Here is a tiny trained network, its code and every weight. The questions are about switching its units off for an input and a class, where a switched-off unit gives its printed mean instead of its output.

import numpy as np


def w(rows, s, z=0):
    codes = np.array(rows[::2]) - 128.0
    scale = np.full(codes.shape[1], s)
    scale[-1] = z or s
    return codes * scale


def norm(h):
    return h / np.sqrt((h * h).mean(-1, keepdims=True) + 1e-5)


def f(y):
    return np.maximum(y, 0)


def log_softmax(a):
    a = a - a.max(-1, keepdims=True)
    return a - np.log(np.exp(a).sum(-1, keepdims=True))


def net(x, mask):
    res = np.array(x, float).reshape(1, 8) / 4 @ E
    u = 0
    for l in range(2):
        y = f(norm(res) @ A[l][:, :-1].T + A[l][:, -1])
        res = res + np.where(mask[u : u + 8], y, B[l][:, -1]) @ B[l][:, :-1]
        u += 8
    return log_softmax(norm(res)[-1] @ U[:, :-1].T + U[:, -1])


A, B = {}, {}
E = w([
[112,152,115,147,128,125,158,140],'x0',
[148,117,130,166,122,133,105,113],'x1',
[75,134,148,65,67,82,110,88],'x2',
[161,69,131,45,178,131,158,184],'x3',
[216,213,197,135,212,56,180,58],'x4',
[21,63,218,172,255,116,214,93],'x5',
[112,149,98,148,118,118,195,162],'x6',
[95,131,68,86,228,79,41,194],'x7',
],0.0089)
A[0] = w([
[250,195,227,101,149,87,129,88,115],'0.n1',
[88,117,177,62,113,2,67,76,114],'0.n2',
[213,190,132,85,81,153,114,106,56],'0.n3',
[160,135,161,97,145,169,212,141,87],'0.n4',
[54,93,57,168,132,49,84,126,138],'0.n5',
[187,133,123,185,177,242,95,119,3],'0.n6',
[201,187,166,90,192,55,149,60,6],'0.n7',
[107,185,10,137,232,61,70,136,112],'0.n8',
],0.0089,0.0052)
B[0] = w([
[86,122,91,212,84,106,114,87,255],'0.n1',
[113,165,145,41,193,149,119,158,201],'0.n2',
[139,99,115,146,55,149,142,156,194],'0.n3',
[174,128,115,86,89,108,126,35,178],'0.n4',
[91,147,154,118,149,97,130,200,203],'0.n5',
[148,156,85,31,192,167,114,81,151],'0.n6',
[110,150,92,176,130,56,89,134,210],'0.n7',
[246,111,187,110,159,140,73,188,236],'0.n8',
],0.012,0.007)
A[1] = w([
[74,186,32,206,153,85,103,107,171],'1.n1',
[206,206,52,82,79,162,104,166,45],'1.n2',
[54,46,216,167,250,148,187,105,110],'1.n3',
[175,168,62,127,74,149,88,143,26],'1.n4',
[224,152,106,137,138,68,161,96,91],'1.n5',
[158,111,140,166,75,197,175,13,144],'1.n6',
[55,122,173,153,209,105,172,109,2],'1.n7',
[77,63,120,124,91,252,104,173,187],'1.n8',
],0.011,0.0064)
B[1] = w([
[57,93,148,84,133,148,125,158,234],'1.n1',
[102,21,117,104,143,201,178,86,215],'1.n2',
[136,56,115,123,71,183,133,71,244],'1.n3',
[87,74,166,136,130,181,72,83,191],'1.n4',
[93,135,35,125,225,141,188,138,197],'1.n5',
[186,214,186,64,157,105,147,184,254],'1.n6',
[142,9,159,122,60,174,77,93,171],'1.n7',
[98,210,104,173,197,27,142,125,243],'1.n8',
],0.013,0.0079)
U = w([
[67,130,151,61,152,172,174,138,252],'0',
[116,2,141,121,26,253,130,110,50],'1',
[212,181,223,104,122,96,163,218,165],'2',
[12,134,49,204,156,17,161,124,16],'3',
],0.0077,0.0043)

Each question gives the input, the list of numbers given to net, and the class t.
The units are the neurons (one row each of A and B). Each row of codes is followed by its name. A weight is (code - 128) times the scale printed after its matrix; where a second scale follows, it is the last column's (A, B and U).
mask holds one flag per neuron, layer by layer. A switched-off neuron (its flag False) gives its mean, the last column of its row in B, instead of its output. The means were averaged over made-up inputs and are rounded, as every weight is.
A unit's drop is (log p(t) with every unit on - log p(t) with that unit switched off) / (log p(t) with every unit on - log p(t) with every unit switched off).
The circuit of an input: a set's keep is (log p(t) with only the set's units on - log p(t) with every unit switched off) / (log p(t) with every unit on - log p(t) with every unit switched off). Starting from the 12 units with the biggest drops (on a tie, the unit counted first), units are removed one at a time, each time the one whose removal leaves the highest keep (on an exact tie, the one counted first), for as long as the keep stays at least 0.8.
circuit, biggest first: the units of the circuit, biggest drop first
k most important neurons: the k neurons with the biggest drops, biggest first
k most important neurons of layer l: the k neurons of layer l with the biggest drops, biggest first
input [-5,2,-8,3,-5,-3,-7,-1], class 0: circuit, biggest first	[0.n6; 1.n8]
input [1,-3,3,-8,8,-8,-7,3], class 1: circuit, biggest first	[0.n3; 1.n2]
input [3,3,0,2,0,-1,-8,6], class 2: circuit, biggest first	[0.n8]
input [-6,2,-2,-8,3,7,-8,-5], class 1: 3 most important neurons of layer 1	[1.n3; 1.n7; 1.n8]
input [6,-5,-3,-1,-5,7,1,-3], class 1: 2 most important neurons	[1.n3; 1.n7]
input [-7,3,-1,3,8,6,-5,-4], class 3: 2 most important neurons of layer 0	[0.n7; 0.n1]
input [3,7,-2,-2,-5,-3,-1,-7], class 2: circuit, biggest first	[1.n6; 1.n8]
input [6,3,-3,-8,2,4,3,-6], class 2: 3 most important neurons of layer 1	[1.n6; 1.n2; 1.n4]
input [-8,5,5,-3,8,-7,-2,1], class 3: 4 most important neurons	[0.n7; 0.n1; 1.n3; 1.n5]
input [2,4,-6,-7,4,-6,7,-4], class 0: circuit, biggest first	[1.n6; 0.n8; 1.n1; 1.n2]
input [5,-6,5,2,-2,8,6,8], class 1: circuit, biggest first	[1.n3; 1.n7]
input [6,4,0,7,4,5,4,-4], class 1: 4 most important neurons	[1.n3; 1.n8; 1.n7; 0.n8]
input [-3,-7,3,1,4,6,-2,-5], class 1: 4 most important neurons	[1.n7; 1.n3; 1.n8; 0.n2]
input [-3,4,0,5,5,5,1,-1], class 1: 4 most important neurons	[1.n7; 1.n8; 1.n3; 0.n8]
input [1,-1,-1,8,3,-7,-8,-5], class 1: 2 most important neurons	[1.n4; 1.n2]
input [-5,4,-8,-2,2,-3,-8,-4], class 0: 2 most important neurons	[0.n6; 1.n6]
input [6,-7,0,-3,-8,-4,-4,-7], class 3: 2 most important neurons	[1.n8; 0.n4]
input [1,6,-8,8,8,-3,8,-4], class 0: circuit, biggest first	[1.n5]
input [-2,-2,-1,2,-7,4,-7,5], class 3: 2 most important neurons	[1.n8; 1.n6]
input [-5,4,1,0,0,-5,8,-7], class 2: 2 most important neurons	[1.n6; 1.n3]
input [4,-7,1,1,-1,-7,-1,2], class 1: most important neuron	[1.n2]
input [-6,-4,-2,-3,3,3,-6,-7], class 2: 2 most important neurons	[1.n6; 1.n2]
input [-3,0,-1,1,1,-3,6,6], class 2: 2 most important neurons	[0.n8; 1.n3]
input [1,2,3,0,-5,2,-2,6], class 2: 2 most important neurons of layer 0	[0.n8; 0.n1]
input [8,-6,-3,-4,-7,2,-2,1], class 3: 2 most important neurons	[1.n8; 1.n6]
input [-3,6,-7,2,-1,-6,-5,-5], class 0: 3 most important neurons of layer 0	[0.n6; 0.n8; 0.n7]
input [4,8,3,-1,6,3,-1,-5], class 3: 3 most important neurons of layer 0	[0.n7; 0.n1; 0.n8]
